Here is a tiny trained network, its code and every weight. The questions are about switching its units off for an input and a class, where a switched-off unit gives its printed mean instead of its output.

import numpy as np


def w(rows, s, z=0):
    codes = np.array(rows[::2]) - 128.0
    scale = np.full(codes.shape[1], s)
    scale[-1] = z or s
    return codes * scale


def f(y):
    return np.maximum(y, 0)


def log_softmax(a):
    a = a - a.max(-1, keepdims=True)
    return a - np.log(np.exp(a).sum(-1, keepdims=True))


def net(x, mask):
    res = np.array(x, float).reshape(1, 6) / 4 @ E
    y = f(res @ A[0][:, :-1].T + A[0][:, -1])
    res = res + np.where(mask, y, B[0][:, -1]) @ B[0][:, :-1]
    return log_softmax(res[-1] @ U[:, :-1].T + U[:, -1])


A, B = {}, {}
E = w([
[212,112,144,154,190,253],'x0',
[127,43,74,243,141,93],'x1',
[127,128,128,127,130,127],'x2',
[214,196,169,176,105,70],'x3',
[107,58,249,138,73,132],'x4',
[41,212,150,202,130,175],'x5',
],0.0038)
A[0] = w([
[203,187,159,167,119,73,99],'n0',
[182,129,131,144,146,189,82],'n1',
[147,191,173,34,115,146,78],'n2',
[213,47,97,49,116,80,73],'n3',
[96,158,131,164,126,142,90],'n4',
[75,175,145,175,129,160,118],'n5',
[89,167,133,166,123,144,94],'n6',
[121,88,223,149,93,121,92],'n7',
[70,145,113,108,113,11,79],'n8',
[113,130,126,122,137,107,254],'n9',
[189,112,129,153,161,215,90],'n10',
[134,143,106,126,138,126,102],'n11',
[120,118,159,143,132,127,141],'n12',
[85,169,133,167,122,146,93],'n13',
[121,98,185,136,110,127,86],'n14',
[93,160,129,166,122,144,90],'n15',
[131,76,98,201,133,110,75],'n16',
[127,164,152,70,121,145,76],'n17',
[129,116,118,147,127,124,102],'n18',
[130,79,100,192,136,110,75],'n19',
[154,192,13,133,148,121,93],'n20',
[154,149,149,146,126,110,228],'n21',
[86,136,118,116,111,61,69],'n22',
[125,156,145,76,121,144,77],'n23',
[38,64,85,72,146,186,103],'n24',
[173,158,148,159,119,91,91],'n25',
[121,98,182,134,112,127,83],'n26',
[137,83,99,215,118,100,85],'n27',
[168,167,167,154,127,104,121],'n28',
[145,172,54,124,145,128,78],'n29',
[173,121,130,147,142,173,93],'n30',
],0.011,0.0052)
B[0] = w([
[51,29,52,159,114,70,197],'n0',
[100,151,160,192,59,150,170],'n1',
[79,251,97,149,207,95,194],'n2',
[248,78,162,235,224,84,226],'n3',
[167,114,146,174,159,92,148],'n4',
[221,101,141,168,178,103,178],'n5',
[178,105,152,179,169,96,156],'n6',
[73,84,223,56,180,147,185],'n7',
[92,155,206,249,42,195,198],'n8',
[195,152,74,82,121,234,254],'n9',
[103,155,184,212,39,175,197],'n10',
[112,120,154,112,134,121,136],'n11',
[109,114,141,117,162,164,157],'n12',
[182,103,155,182,173,94,157],'n13',
[103,107,194,80,144,131,154],'n14',
[170,113,149,178,162,91,150],'n15',
[87,228,100,123,185,107,171],'n16',
[89,201,114,143,176,106,157],'n17',
[121,152,117,122,135,121,135],'n18',
[89,220,99,121,178,110,165],'n19',
[76,76,241,28,170,135,196],'n20',
[178,116,45,73,127,220,236],'n21',
[95,158,175,205,71,160,160],'n22',
[96,191,111,135,162,107,150],'n23',
[47,27,7,151,115,109,198],'n24',
[78,68,80,142,109,89,163],'n25',
[106,110,193,83,140,128,151],'n26',
[87,235,101,117,189,103,181],'n27',
[73,72,68,152,140,119,175],'n28',
[59,87,214,96,177,134,163],'n29',
[111,153,151,174,71,144,163],'n30',
],0.026,0.0051)
U = w([
[99,253,97,112,171,83,99],'0',
[123,156,186,188,16,170,98],'1',
[254,90,152,166,174,62,102],'2',
[97,83,216,22,146,136,103],'3',
[158,131,88,101,125,190,254],'4',
[86,62,40,124,93,89,86],'5',
[245,165,86,8,30,130,116],'6',
],0.0068,0.0076)

Each question gives the input, the list of numbers given to net, and the class t.
The units are the neurons (one row each of A and B). Each row of codes is followed by its name. A weight is (code - 128) times the scale printed after its matrix; where a second scale follows, it is the last column's (A, B and U).
mask holds one flag per neuron, in row order. A switched-off neuron (its flag False) gives its mean, the last column of its row in B, instead of its output. The means were averaged over made-up inputs and are rounded, as every weight is.
A unit's drop is (log p(t) with every unit on - log p(t) with that unit switched off) / (log p(t) with every unit on - log p(t) with every unit switched off).
The circuit of an input: a set's keep is (log p(t) with only the set's units on - log p(t) with every unit switched off) / (log p(t) with every unit on - log p(t) with every unit switched off). Starting from the 12 units with the biggest drops (on a tie, the unit counted first), units are removed one at a time, each time the one whose removal leaves the highest keep (on an exact tie, the one counted first), for as long as the keep stays at least 0.8.
circuit, biggest first: the units of the circuit, biggest drop first
unit that matters most: the unit with the biggest drop
k most important neurons: the k neurons with the biggest drops, biggest first
drop when u is switched off: that unit's drop, to one decimal
input [0,-7,2,7,8,-6], class 3: 4 most important neurons	n7, n14, n26, n27
input [-5,6,-2,5,-5,-1], class 0: circuit, biggest first	n27
input [2,1,-4,-4,5,6], class 2: circuit, biggest first	n5, n13
input [-5,-1,0,8,-6,-6], class 5: 3 most important neurons	n0, n25, n28
input [-4,5,-7,-5,-8,7], class 3: 2 most important neurons	n20, n3
input [3,-8,5,2,-8,2], class 0: 4 most important neurons	n2, n17, n7, n23
input [-5,6,7,3,-7,5], class 3: 3 most important neurons	n20, n29, n2
input [-5,5,-1,-4,-7,5], class 3: 3 most important neurons	n20, n29, n3
input [-3,6,-2,-4,2,4], class 0: circuit, biggest first	n27, n16
input [2,4,0,-1,7,6], class 3: 4 most important neurons	n7, n3, n14, n26
input [-7,-8,6,-5,6,3], class 0: 2 most important neurons	n2, n17
input [-6,-2,-6,6,-4,-6], class 1: 4 most important neurons	n8, n22, n24, n5
input [-7,-4,-1,6,5,0], class 1: 4 most important neurons	n8, n22, n24, n20
input [2,4,3,8,8,-6], class 3: unit that matters most	n7
input [-6,8,8,-1,-7,0], class 0: 3 most important neurons	n27, n16, n19
input [7,-7,1,7,-6,-3], class 0: 3 most important neurons	n2, n8, n17
input [-8,0,8,2,2,-8], class 1: 3 most important neurons	n8, n22, n5
input [3,8,-7,-6,8,-5], class 0: circuit, biggest first	n16, n27
input [7,-7,3,-1,-8,0], class 3: drop when n2 is switched off	-0.2
input [5,4,4,-3,-1,-1], class 1: unit that matters most	n10
input [-1,-3,-3,8,-2,-3], class 5: drop when n27 is switched off	0.0
input [-1,6,4,-3,-5,8], class 2: drop when n2 is switched off	0.1
